Here is a tiny trained network, its code and every weight. The questions are about switching its units off for an input and a class, where a switched-off unit gives its printed mean instead of its output.

import numpy as np


def w(rows, s, z=0):
    codes = np.array(rows[::2]) - 128.0
    scale = np.full(codes.shape[1], s)
    scale[-1] = z or s
    return codes * scale


def norm(h):
    return h / np.sqrt((h * h).mean(-1, keepdims=True) + 1e-5)


def f(y):
    return y / 2 * (1 + np.tanh(0.7978845608 * (y + 0.044715 * y**3)))


def log_softmax(a):
    a = a - a.max(-1, keepdims=True)
    return a - np.log(np.exp(a).sum(-1, keepdims=True))


def net(x, mask):
    res = np.array(x, float).reshape(1, 3) / 4 @ E
    u = 0
    for l in range(3):
        y = f(norm(res) @ A[l][:, :-1].T + A[l][:, -1])
        res = res + np.where(mask[u : u + 4], y, B[l][:, -1]) @ B[l][:, :-1]
        u += 4
    return log_softmax(norm(res)[-1] @ U[:, :-1].T + U[:, -1])


A, B = {}, {}
E = w([
[152,195,5,248,155,12,179,181,176,185],'x0',
[192,96,105,57,117,165,62,186,93,32],'x1',
[208,99,232,191,179,123,255,193,76,120],'x2',
],0.0081)
A[0] = w([
[182,127,101,152,125,111,170,196,116,106,42],'L0N0',
[142,138,81,160,142,113,172,148,141,150,1],'L0N1',
[92,139,3,141,129,117,112,111,145,164,94],'L0N2',
[124,134,230,154,121,127,185,122,131,147,76],'L0N3',
],0.025,0.0022)
B[0] = w([
[148,73,133,205,240,95,139,191,31,122,196],'L0N0',
[126,118,158,176,75,51,9,158,16,51,200],'L0N1',
[156,210,90,156,54,108,253,62,242,70,251],'L0N2',
[131,87,188,57,248,162,202,37,133,185,218],'L0N3',
],0.012,0.023)
A[1] = w([
[218,116,77,132,246,157,129,248,85,173,88],'L1N0',
[249,119,140,102,130,192,172,228,85,71,8],'L1N1',
[42,126,170,184,139,92,127,75,138,181,148],'L1N2',
[114,182,139,77,83,196,179,61,194,133,31],'L1N3',
],0.014,0.0014)
B[1] = w([
[26,149,84,88,87,169,125,90,238,175,209],'L1N0',
[157,115,156,128,95,147,113,177,134,99,171],'L1N1',
[155,120,147,57,143,197,113,126,117,79,162],'L1N2',
[175,65,102,155,90,99,91,252,124,181,249],'L1N3',
],0.012,0.014)
A[2] = w([
[120,132,204,68,184,155,156,62,122,213,44],'L2N0',
[184,160,168,142,118,101,126,67,79,116,168],'L2N1',
[169,172,79,113,42,67,114,73,169,190,124],'L2N2',
[102,108,146,105,137,114,56,103,66,250,7],'L2N3',
],0.019,0.0019)
B[2] = w([
[90,2,127,86,231,195,245,137,165,210,251],'L2N0',
[59,126,57,86,192,182,91,163,146,193,163],'L2N1',
[141,176,234,27,187,199,129,12,42,61,232],'L2N2',
[41,194,69,185,119,99,164,109,230,157,180],'L2N3',
],0.0099,0.018)
U = w([
[45,124,72,90,60,159,85,162,196,178,109],'0',
[194,97,164,37,57,183,92,169,90,93,114],'1',
[79,44,130,87,208,174,200,138,135,200,202],'2',
[164,249,114,94,79,117,220,31,136,51,194],'3',
[112,122,95,226,173,35,137,161,30,88,103],'4',
[140,163,133,141,102,124,133,110,96,174,3],'5',
],0.012,0.0041)

Each question gives the input, the list of numbers given to net, and the class t.
The units are the neurons (one row each of A and B). Each row of codes is followed by its name. A weight is (code - 128) times the scale printed after its matrix; where a second scale follows, it is the last column's (A, B and U).
mask holds one flag per neuron, layer by layer. A switched-off neuron (its flag False) gives its mean, the last column of its row in B, instead of its output. The means were averaged over made-up inputs and are rounded, as every weight is.
A unit's drop is (log p(t) with every unit on - log p(t) with that unit switched off) / (log p(t) with every unit on - log p(t) with every unit switched off).
The circuit of an input: a set's keep is (log p(t) with only the set's units on - log p(t) with every unit switched off) / (log p(t) with every unit on - log p(t) with every unit switched off). Starting from all 12 units, units are removed one at a time, each time the one whose removal leaves the highest keep (on an exact tie, the one counted first), for as long as the keep stays at least 0.8.
units of the circuit, in order: the units of the circuit, biggest drop first
most important unit: the unit with the biggest drop
top k neurons: the k neurons with the biggest drops, biggest first
drop of u: that unit's drop, to one decimal
input [7,-1,8], class 4: units of the circuit, in order -> L0N1
input [6,4,-2], class 3: top 2 neurons -> L0N2, L1N3
input [4,4,8], class 4: top 2 neurons -> L0N0, L0N1
input [-7,2,-7], class 0: top 2 neurons -> L0N2, L0N3
input [-7,3,1], class 1: top 4 neurons -> L0N3, L0N0, L1N1, L2N0
input [-8,-6,-6], class 0: top 2 neurons -> L0N2, L0N0
input [-8,-1,-5], class 0: top 2 neurons -> L0N2, L0N3
input [-7,-3,-5], class 0: top 3 neurons -> L0N2, L0N3, L0N0
input [-4,7,-4], class 1: top 2 neurons -> L0N3, L0N0
input [-8,-8,-7], class 0: top 4 neurons -> L0N2, L0N0, L0N3, L1N3
input [-6,-1,-4], class 0: top 4 neurons -> L0N2, L0N3, L0N0, L2N0
input [-7,6,-8], class 0: top 3 neurons -> L0N2, L0N3, L2N2
input [-7,7,-7], class 0: top 3 neurons -> L0N2, L0N3, L2N2
input [-6,-5,-8], class 1: most important unit -> L1N3
input [-5,-5,-5], class 1: top 3 neurons -> L0N3, L2N0, L1N3
input [-6,7,-1], class 1: top 3 neurons -> L0N3, L0N0, L2N0
input [-5,6,-8], class 1: drop of L0N3 -> 1.6
input [6,-8,0], class 3: drop of L0N2 -> 0.7
input [-3,4,1], class 1: drop of L0N3 -> 1.5
input [-4,8,-6], class 1: drop of L1N0 -> 0.2
input [-4,-4,-6], class 1: most important unit -> L1N3
